In the rows, 128 means zero.
Each row has two labels, one from each of two sets.
[105 252 125 107 122 131 135 136  94  59 104 122  77 121 141 129 153] | [14] P
[121 171 123 110 130 129 132 130 106 120 141 131  61 123 143 131 145] | [15] P
[115 125 122 105  98 130 130 128  75 110  91 108 173 130 154 118 139] | [12] R
[111 203 127 108 105 128 116 138 100  92  96 134  66 129 144 138 158] | [12] P
[148 161 123 113 111 127 125 131 102 120 124 136  48 122 138 124 152] | [12] P
[128 138 139 135 110 118 138 132 124 153 161 111 166 140 138 122 137] | [12] U
[144 141 130 142 129 118 136 133 102 121 168 123 145 124 138 125 123] | [14] R
[140  68 133 115 124 134 133 125 112 145 140 130 114 129 145 125 126] | [12] R
[117 123 139 125  98 128 141 140  93 113 134 164 129 149 163 129 144] | [12] R
[130  77 133 141 116 112 137 136 112 140 156 112 129 140 142 132 134] | [12] M
[116 185 119 115 124 133 130 138 101 122 125 128  52 123 138 142 140] | [15] P
[107 220 136 128 129 122 129 139  97 101 139 126  35 124 146 137 146] | [14] P
[109 158 109 122 108 135 128 132 111 140 131 111  67 112 134 117 142] | [12] P
[112 178 123 121 116 132 141 138 113 102 121 126 173 140 142 125 142] | [12] U
[110 187 133 129 126 122 143 118  86  83 115 124 178 121 152 127 143] | [12] R
[114 185 126 154 122 121 146 138 130 126 179 119 123 149 137 123 144] | [14] U
[125  25 135 105 122 134 138 126 104 159 140 130 122 141 145 125 131] | [12] R
[105 203 131 126 117 124 139 133  84  90 127 114 141 131 155 119 139] | [14] R
[127 140 135 130 116 122 143 121  76  85 150 120 154 124 161 123 142] | [14] R
[124 206 128 125 133 119 149 142  92 103 148 100 151 145 141 112 131] | [14] R
[139   4 125 127 113 130 122 131 131 181 146 136  60  84 119 130 119] | [12] P
[122   4 137 136 124 121 130 130 124 168 154 113 142 134 125 118 121] | [12] M
[129 123 128 120 124 122 149 132  89 123 155 106 129 135 153 129 126] | [14] R
[114 163 120 137  96 124 121 133  98  96 139 134  55 141 145 130 154] | [12] P
[122 180 122 141 125 117 126 121 111 106 166 113 120 127 138 121 133] | [14] M
[132  83 127 118 120 128 133 136 101 150 167 126  78 127 135 130 123] | [15] M
[109 240 119 114 118 117 121 131 106  78 100 146  75 133 134 129 157] | [12] X
[118 126 123 116 121 113 117 148 105 120 137 116  66 130 150 124 137] | [12] P
[129 132 141 106 130 128 143 129  78 113  92 141 162 126 158 126 135] | [12] R
[115 176 112 123 108 122 118 121  98  94 120 129  85 122 125 128 146] | [12] P
[133  77 122 109 127 130 136 130 102 152 148 116 123 126 144 125 151] | [15] R
[121 159 121 140 115 124 126 129  96 107 157 116 163 138 142 135 139] | [12] M
[133 198 123 130 128 122  97 125  82  77 136 125 171 123 139 126 136] | [14] R
[126 185 137 129 117 121 129 139  86 110 149 104  95 137 145 150 133] | [14] M
[143  30 143 139 109 132 117 136 105 144 163 135 127 122 146 126 129] | [12] M
[121  70 100 147 114 121 137 130 117 148 154 114 181 124 128 126 100] | [14] U
[133 151 122 145 121 125 129 111 105  85 131 103 183 134 149 125 136] | [14] R
[130 231 129 117  95 111 136 131  75  59  98 125 193 129 154 129 138] | [14] R
[122 197 128 129 119 123 127 138 123 119 126 126  75 140 131 128 152] | [14] X
[111 134 126 112 111 119 128 137  98 135 137 130  40 129 144 131 143] | [12] P
[122  88 130 119 124 129 144 146 123 154 174 114 115 136 141 125 129] | [15] U

Each row has two labels, one from each of two sets.
[122 142 119 141 121 136 117 138 142 128 137 131 120 109 120 123 114] | Q625 [17]
[132 131 123 137 142 134 127 128 147 117 135 134 130 113  95 130 124] | Q311 [17]
[130 156 136 133 121 121 126 139 131 130 110 135 124 112 149 135 133] | Q625 [24]
[150 127 117 123 129 135 143 134 138 138 139 131 133 106 115 133 134] | Q311 [25]
[121 130 113 127 124 142 127 139 154 137 153 127 131 105 126 123 130] | Q625 [26]
[110 154 141 140 126 117 122 127 148 116 120 116 130 115 111 129 130] | Q625 [24]
[121 134 128 126 131 126 125 134 156 145 133 122 127 111 124 131 120] | Q625 [26]
[125 133 118 129 144 127 152 133 154 132 145 127 137 103 102 132 132] | Q311 [26]
[129 140 119 126 127 131 135 142 151 138 141 127 129 101 126 126 126] | Q625 [25]
[131 110 127 140 131 135 102 120 156 133 135 136 121 123 102 126 104] | Q625 [25]
[160 107 135 120 121 122 114 118 102 156 105 141 125 153 183 132 118] | Q625 [17]
[130 119 120 132 140 142 111 118 146 116 130 135 124 104  94 131 116] | Q311 [17]
[132 128 108 135 121 151 123 145 145 135 157 139 123 111 124 117 110] | Q625 [25]
[123 161 134 152 120 124 126 141 136 116 133 139 127 122 120 128 123] | Q47 [24]
[111 125 130 128 139 127 123 116 151 127 117 116 135 114 100 131 124] | Q311 [24]
[129 133 121 145 121 133 122 135 142 142 141 135 122 124 127 120 111] | Q625 [25]
[132 132 123 131 129 124 142 162 140 148 137 125 128 106 139 128 127] | Q625 [26]
[129 149 123 153 134 119 137 141 139 126 131 139 126 119 110 128 122] | Q625 [24]
[136 114 117 123 140 138 120 125 146 132 136 132 127 114 111 127 122] | Q311 [25]
[124 143 139 143 127 133 120 123 130 113 116 144 123 125 122 135 126] | Q625 [24]
[125 136 126 142 114 129  99 132 141 134 125 130 117 123 133 119 107] | Q47 [17]
